Here is a tiny trained network, its code and every weight. The questions are about switching its units off for an input and a class, where a switched-off unit gives its printed mean instead of its output.

import numpy as np


def w(rows, s, z=0):
    codes = np.array(rows[::2]) - 128.0
    scale = np.full(codes.shape[1], s)
    scale[-1] = z or s
    return codes * scale


def f(y):
    return y / 2 * (1 + np.tanh(0.7978845608 * (y + 0.044715 * y**3)))


def log_softmax(a):
    a = a - a.max(-1, keepdims=True)
    return a - np.log(np.exp(a).sum(-1, keepdims=True))


def net(x, mask):
    res = np.array(x, float).reshape(1, 6) / 4 @ E
    y = f(res @ A[0][:, :-1].T + A[0][:, -1])
    res = res + np.where(mask, y, B[0][:, -1]) @ B[0][:, :-1]
    return log_softmax(res[-1] @ U[:, :-1].T + U[:, -1])


A, B = {}, {}
E = w([
[119,146,132,132,138,117,122,116,120,145],'x0',
[105,111,137,148,93,80,74,173,205,161],'x1',
[141,53,51,149,151,211,37,96,108,174],'x2',
[120,150,137,138,127,135,128,112,131,147],'x3',
[57,107,103,220,195,115,168,117,186,26],'x4',
[167,250,66,87,173,171,118,201,187,130],'x5',
],0.011)
A[0] = w([
[141,143,124,87,135,176,220,97,15,124,91],'neuron 1',
[90,123,124,148,20,43,53,167,197,158,106],'neuron 2',
[97,194,204,71,57,46,250,146,155,88,3],'neuron 3',
[90,90,147,122,105,88,83,188,201,201,115],'neuron 4',
[209,126,166,6,53,120,104,125,93,216,27],'neuron 5',
[62,2,205,148,51,75,150,30,65,137,10],'neuron 6',
],0.0062,0.002)
B[0] = w([
[208,129,179,187,159,126,119,142,50,21,181],'neuron 1',
[208,142,189,167,123,119,174,137,37,30,196],'neuron 2',
[103,40,35,116,35,170,22,83,106,200,211],'neuron 3',
[233,178,136,193,113,170,113,88,80,88,181],'neuron 4',
[3,63,146,168,193,43,183,98,239,87,239],'neuron 5',
[130,221,119,42,143,209,159,208,186,186,251],'neuron 6',
],0.0076,0.012)
U = w([
[1,101,151,180,164,58,207,98,207,88,254],'0',
[151,251,128,13,123,155,147,244,164,178,70],'1',
[123,51,67,112,75,148,2,62,70,188,129],'2',
[219,157,202,174,121,91,157,117,35,81,50],'3',
],0.012,0.0015)

Each question gives the input, the list of numbers given to net, and the class t.
The units are the neurons (one row each of A and B). Each row of codes is followed by its name. A weight is (code - 128) times the scale printed after its matrix; where a second scale follows, it is the last column's (A, B and U).
mask holds one flag per neuron, in row order. A switched-off neuron (its flag False) gives its mean, the last column of its row in B, instead of its output. The means were averaged over made-up inputs and are rounded, as every weight is.
A unit's drop is (log p(t) with every unit on - log p(t) with that unit switched off) / (log p(t) with every unit on - log p(t) with every unit switched off).
The circuit of an input: a set's keep is (log p(t) with only the set's units on - log p(t) with every unit switched off) / (log p(t) with every unit on - log p(t) with every unit switched off). Starting from all 6 units, units are removed one at a time, each time the one whose removal leaves the highest keep (on an exact tie, the one counted first), for as long as the keep stays at least 0.8.
units of the circuit, in order: the units of the circuit, biggest drop first
most important unit: the unit with the biggest drop
top k neurons: the k neurons with the biggest drops, biggest first
drop when u is switched off: that unit's drop, to one decimal
input [5,-2,-1,0,-2,-3], class 1: top 4 neurons -> neuron 5; neuron 2; neuron 6; neuron 3
input [6,3,-4,-8,0,-3], class 2: top 2 neurons -> neuron 3; neuron 5
input [1,-3,-2,1,2,0], class 3: units of the circuit, in order -> neuron 5
input [4,5,-1,-1,-1,-6], class 1: top 2 neurons -> neuron 6; neuron 1
input [-2,7,-7,5,-1,-1], class 2: top 2 neurons -> neuron 3; neuron 1
input [-3,0,-5,0,1,-4], class 2: top 2 neurons -> neuron 3; neuron 5
input [1,7,-1,6,2,6], class 3: top 2 neurons -> neuron 6; neuron 2
input [5,-3,-4,-1,3,-3], class 2: units of the circuit, in order -> neuron 5; neuron 3
input [-4,7,3,-6,-1,5], class 3: units of the circuit, in order -> neuron 6; neuron 2
input [-4,8,-7,0,2,0], class 3: top 2 neurons -> neuron 2; neuron 4
input [1,-5,2,-1,3,1], class 3: top 4 neurons -> neuron 5; neuron 3; neuron 6; neuron 1
input [-7,2,3,-1,4,-6], class 1: units of the circuit, in order -> neuron 6; neuron 5
input [8,8,-8,6,-2,2], class 2: top 2 neurons -> neuron 3; neuron 1
input [3,2,-8,-6,6,6], class 2: units of the circuit, in order -> neuron 3; neuron 5
input [8,-6,2,-2,-3,-5], class 3: most important unit -> neuron 1
input [7,3,0,2,-3,-1], class 0: units of the circuit, in order -> neuron 1; neuron 3; neuron 6
input [5,-3,2,7,-1,-4], class 1: top 4 neurons -> neuron 6; neuron 3; neuron 5; neuron 2
input [1,0,-5,3,-5,-4], class 0: top 2 neurons -> neuron 5; neuron 4
input [-1,-1,-4,4,-3,2], class 2: units of the circuit, in order -> neuron 6; neuron 3
input [6,-6,-1,-7,-8,-2], class 0: units of the circuit, in order -> neuron 5
input [1,4,4,-7,5,-7], class 1: units of the circuit, in order -> neuron 6; neuron 5
input [4,-2,-5,2,-1,-7], class 1: drop when neuron 6 is switched off -> 1.1
